Here is a tiny trained network, its code and every weight. The questions are about switching its units off for an input and a class, where a switched-off unit gives its printed mean instead of its output.

import numpy as np


def w(rows, s, z=0):
    codes = np.array(rows[::2]) - 128.0
    scale = np.full(codes.shape[1], s)
    scale[-1] = z or s
    return codes * scale


def norm(h):
    return h / np.sqrt((h * h).mean(-1, keepdims=True) + 1e-5)


def f(y):
    return np.maximum(y, 0)


def log_softmax(a):
    a = a - a.max(-1, keepdims=True)
    return a - np.log(np.exp(a).sum(-1, keepdims=True))


def net(x, mask):
    res = np.array(x, float).reshape(1, 3) / 4 @ E
    u = 0
    for l in range(2):
        y = f(norm(res) @ A[l][:, :-1].T + A[l][:, -1])
        res = res + np.where(mask[u : u + 5], y, B[l][:, -1]) @ B[l][:, :-1]
        u += 5
    return log_softmax(norm(res)[-1] @ U[:, :-1].T + U[:, -1])


A, B = {}, {}
E = w([
[101,97,33,215,213],'x0',
[108,174,159,120,253],'x1',
[170,61,39,77,140],'x2',
],0.0065)
A[0] = w([
[132,107,139,123,231,66],'0.n1',
[172,159,143,121,62,158],'0.n2',
[71,178,217,174,73,2],'0.n3',
[86,81,82,91,199,211],'0.n4',
[70,122,161,247,189,109],'0.n5',
],0.011,0.0036)
B[0] = w([
[144,187,119,77,113,211],'0.n1',
[36,111,186,161,120,220],'0.n2',
[177,84,170,252,208,222],'0.n3',
[171,155,169,148,90,254],'0.n4',
[43,141,62,137,123,246],'0.n5',
],0.014,0.0061)
A[1] = w([
[140,142,127,117,249,1],'1.n1',
[101,111,104,194,84,142],'1.n2',
[131,230,112,139,165,183],'1.n3',
[101,84,155,40,108,104],'1.n4',
[168,148,234,60,175,172],'1.n5',
],0.012,0.0051)
B[1] = w([
[75,222,86,55,40,142],'1.n1',
[235,71,123,45,115,255],'1.n2',
[105,172,127,61,52,255],'1.n3',
[3,111,209,171,89,168],'1.n4',
[199,94,123,195,244,229],'1.n5',
],0.011,0.0066)
U = w([
[58,148,73,181,196,3],'0',
[217,53,85,64,65,91],'1',
[145,75,195,230,185,238],'2',
[59,234,108,76,107,241],'3',
[250,170,146,64,182,33],'4',
[145,112,56,132,47,117],'5',
[77,36,197,88,17,57],'6',
],0.022,0.0054)

Each question gives the input, the list of numbers given to net, and the class t.
The units are the neurons (one row each of A and B). Each row of codes is followed by its name. A weight is (code - 128) times the scale printed after its matrix; where a second scale follows, it is the last column's (A, B and U).
mask holds one flag per neuron, layer by layer. A switched-off neuron (its flag False) gives its mean, the last column of its row in B, instead of its output. The means were averaged over made-up inputs and are rounded, as every weight is.
A unit's drop is (log p(t) with every unit on - log p(t) with that unit switched off) / (log p(t) with every unit on - log p(t) with every unit switched off).
The circuit of an input: a set's keep is (log p(t) with only the set's units on - log p(t) with every unit switched off) / (log p(t) with every unit on - log p(t) with every unit switched off). Starting from all 10 units, units are removed one at a time, each time the one whose removal leaves the highest keep (on an exact tie, the one counted first), for as long as the keep stays at least 0.8.
circuit, biggest first: the units of the circuit, biggest drop first
top k neurons: the k neurons with the biggest drops, biggest first
top k neurons in layer l: the k neurons of layer l with the biggest drops, biggest first
drop when u is switched off: that unit's drop, to one decimal
input [-3,5,-3], class 3: circuit, biggest first -> 1.n3
input [6,-5,-4], class 5: circuit, biggest first -> 0.n5, 1.n2
input [-4,-7,-3], class 2: top 2 neurons in layer 0 -> 0.n3, 0.n5
input [2,0,8], class 4: circuit, biggest first -> 0.n5, 0.n4
input [3,-3,-3], class 5: top 4 neurons -> 0.n5, 1.n2, 1.n5, 0.n2
input [1,1,8], class 4: circuit, biggest first -> 0.n5, 0.n4
input [3,-3,-1], class 5: top 4 neurons -> 0.n5, 0.n3, 1.n5, 0.n4
input [3,-1,-3], class 0: top 3 neurons -> 0.n5, 0.n1, 0.n4
input [5,-5,-6], class 5: top 4 neurons -> 0.n5, 1.n2, 1.n5, 0.n2
input [3,-8,-3], class 1: top 2 neurons -> 1.n2, 1.n4
input [0,-6,7], class 6: circuit, biggest first -> 0.n3, 1.n4
input [5,0,-6], class 0: top 3 neurons in layer 0 -> 0.n5, 0.n3, 0.n4
input [5,1,6], class 5: top 3 neurons in layer 0 -> 0.n4, 0.n3, 0.n2
input [0,-3,2], class 6: circuit, biggest first -> 0.n3, 1.n4, 0.n4
input [1,-7,3], class 6: circuit, biggest first -> 0.n2
input [2,6,6], class 4: top 3 neurons -> 0.n4, 1.n5, 0.n5
input [0,-4,-2], class 2: top 2 neurons -> 0.n3, 1.n3
input [-1,1,7], class 4: top 2 neurons -> 0.n5, 0.n2
input [-1,-7,5], class 6: top 2 neurons -> 0.n3, 1.n4
input [8,-6,3], class 1: circuit, biggest first -> 1.n2
input [3,6,8], class 4: top 3 neurons -> 0.n4, 0.n5, 1.n5
input [8,-5,-2], class 1: drop when 1.n2 is switched off -> 0.6
input [-4,-4,-1], class 2: drop when 0.n3 is switched off -> 0.2
input [-3,-5,-5], class 2: drop when 0.n3 is switched off -> 0.2
